Below is a small trained network, with its code and all its weights. Each question gives an input and a target symbol and asks what happens when units are switched off, that is, made to give their printed mean instead of their output.

import numpy as np


def w(rows, s, z=0):
    codes = np.array(rows[::2]) - 128.0
    scale = np.full(codes.shape[1], s)
    scale[-1] = z or s
    return codes * scale


def norm(h):
    return h / np.sqrt((h * h).mean(-1, keepdims=True) + 1e-5)


def softmax(a):
    e = np.exp(a - a.max(-1, keepdims=True))
    return e / e.sum(-1, keepdims=True)


def log_softmax(a):
    a = a - a.max(-1, keepdims=True)
    return a - np.log(np.exp(a).sum(-1, keepdims=True))


def net(x, mask):
    ids = ['γδζηθλμστ'.index(c) for c in x.split()]
    T = len(ids)
    res = E[ids] + P[:T]
    u = 0
    for l in range(3):
        r = norm(res)
        for j in range(2):
            rows = slice(2 * j, 2 * j + 2)
            q, k, v = (r @ M[l][rows].T for M in (Q, K, V))
            z = softmax(np.where(np.tri(T) > 0, q @ k.T / 2**0.5, -1e9)) @ v
            o = O[l][rows]
            res = res + np.where(mask[u + j], z, o[:, -1]) @ o[:, :-1]
        u += 2
    return log_softmax(norm(res)[-1] @ U[:, :-1].T + U[:, -1])


Q, K, V, O = {}, {}, {}, {}
E = w([
[230,157,163],'γ',
[115,227,75],'δ',
[100,110,119],'ζ',
[156,89,87],'η',
[150,250,120],'θ',
[108,42,5],'λ',
[138,156,128],'μ',
[19,145,108],'σ',
[120,155,154],'τ',
],0.016)
P = w([
[208,255,75],'0',
[148,156,254],'1',
[120,119,158],'2',
[110,143,106],'3',
[87,184,104],'4',
[114,156,110],'5',
[109,161,89],'6',
[178,68,155],'7',
],0.007)
Q[0] = w([
[172,1,89],'L0H0',
[40,146,115],'L0H0',
[88,64,175],'L0H1',
[180,199,161],'L0H1',
],0.0099)
K[0] = w([
[152,10,70],'L0H0',
[30,174,18],'L0H0',
[96,123,95],'L0H1',
[148,125,168],'L0H1',
],0.013)
V[0] = w([
[103,206,98],'L0H0',
[103,200,253],'L0H0',
[29,198,156],'L0H1',
[144,218,239],'L0H1',
],0.0069)
O[0] = w([
[128,90,181,214],'L0H0',
[170,2,91,5],'L0H0',
[89,105,179,158],'L0H1',
[205,88,63,54],'L0H1',
],0.0086,0.0025)
Q[1] = w([
[99,168,122],'L1H0',
[196,117,169],'L1H0',
[67,137,117],'L1H1',
[249,173,1],'L1H1',
],0.0089)
K[1] = w([
[57,158,166],'L1H0',
[115,2,162],'L1H0',
[143,38,208],'L1H1',
[53,150,173],'L1H1',
],0.007)
V[1] = w([
[63,137,114],'L1H0',
[205,114,108],'L1H0',
[161,76,143],'L1H1',
[254,174,203],'L1H1',
],0.0087)
O[1] = w([
[222,79,254,227],'L1H0',
[81,112,189,10],'L1H0',
[217,77,193,5],'L1H1',
[193,155,185,161],'L1H1',
],0.0083,0.0016)
Q[2] = w([
[94,88,255],'L2H0',
[174,146,34],'L2H0',
[138,32,145],'L2H1',
[104,24,176],'L2H1',
],0.0099)
K[2] = w([
[235,252,204],'L2H0',
[29,9,30],'L2H0',
[10,182,212],'L2H1',
[3,139,122],'L2H1',
],0.0062)
V[2] = w([
[177,168,192],'L2H0',
[46,152,1],'L2H0',
[13,149,100],'L2H1',
[145,58,180],'L2H1',
],0.0085)
O[2] = w([
[192,30,222,132],'L2H0',
[151,186,118,255],'L2H0',
[67,2,155,164],'L2H1',
[126,162,72,36],'L2H1',
],0.0093,0.0038)
U = w([
[132,84,95,254],'γ',
[117,170,127,28],'δ',
[3,180,149,149],'ζ',
[103,132,209,119],'η',
[40,96,127,119],'θ',
[80,184,189,55],'λ',
[138,151,124,86],'μ',
[103,142,107,146],'σ',
[209,95,36,50],'τ',
],0.012,0.0068)

Each question gives the input, a string of symbols that net reads in full, and the target symbol t.
The units are the heads (2 rows each of Q, K, V and O). Each row of codes is followed by its name. A weight is (code - 128) times the scale printed after its matrix; where a second scale follows, it is the last column's (O and U).
mask holds one flag per head, layer by layer. A switched-off head (its flag False) gives its mean, the last column of its rows in O, instead of its output. The means were averaged over made-up inputs and are rounded, as every weight is.
A unit's drop is (log p(t) with every unit on - log p(t) with that unit switched off) / (log p(t) with every unit on - log p(t) with every unit switched off).
The circuit of an input: a set's keep is (log p(t) with only the set's units on - log p(t) with every unit switched off) / (log p(t) with every unit on - log p(t) with every unit switched off). Starting from all 6 units, units are removed one at a time, each time the one whose removal leaves the highest keep (on an exact tie, the one counted first), for as long as the keep stays at least 0.8.
units of the circuit, in order: the units of the circuit, biggest drop first
most important unit: the unit with the biggest drop
heads that matter: for each layer, one digit per head in row order, 1 if its drop is at least 0.15 and else 0, layers parted by /
drop of u: that unit's drop, to one decimal
input λ ζ η, target ζ: heads that matter -> 00 / 01 / 00
input θ μ γ ζ ζ, target η: units of the circuit, in order -> L1H1, L2H0
input μ ζ τ θ, target τ: units of the circuit, in order -> L0H0, L0H1
input λ τ μ, target γ: heads that matter -> 10 / 00 / 00
input τ σ ζ, target γ: heads that matter -> 10 / 01 / 10
input λ ζ γ, target τ: units of the circuit, in order -> L0H0, L0H1
input ζ ζ ζ λ ζ λ, target ζ: most important unit -> L0H0
input λ ζ λ δ ζ λ τ, target θ: heads that matter -> 10 / 01 / 01
input λ ζ λ γ, target τ: heads that matter -> 11 / 00 / 00
input η λ ζ λ η λ ζ ζ, target ζ: heads that matter -> 10 / 01 / 00
input η η τ ζ τ, target γ: drop of L0H1 -> 0.1
input ζ ζ τ τ σ τ ζ, target γ: drop of L1H1 -> 0.1
input λ λ λ ζ τ τ θ θ, target γ: drop of L1H1 -> 0.0
input ζ γ λ μ ζ, target η: drop of L1H1 -> 0.2
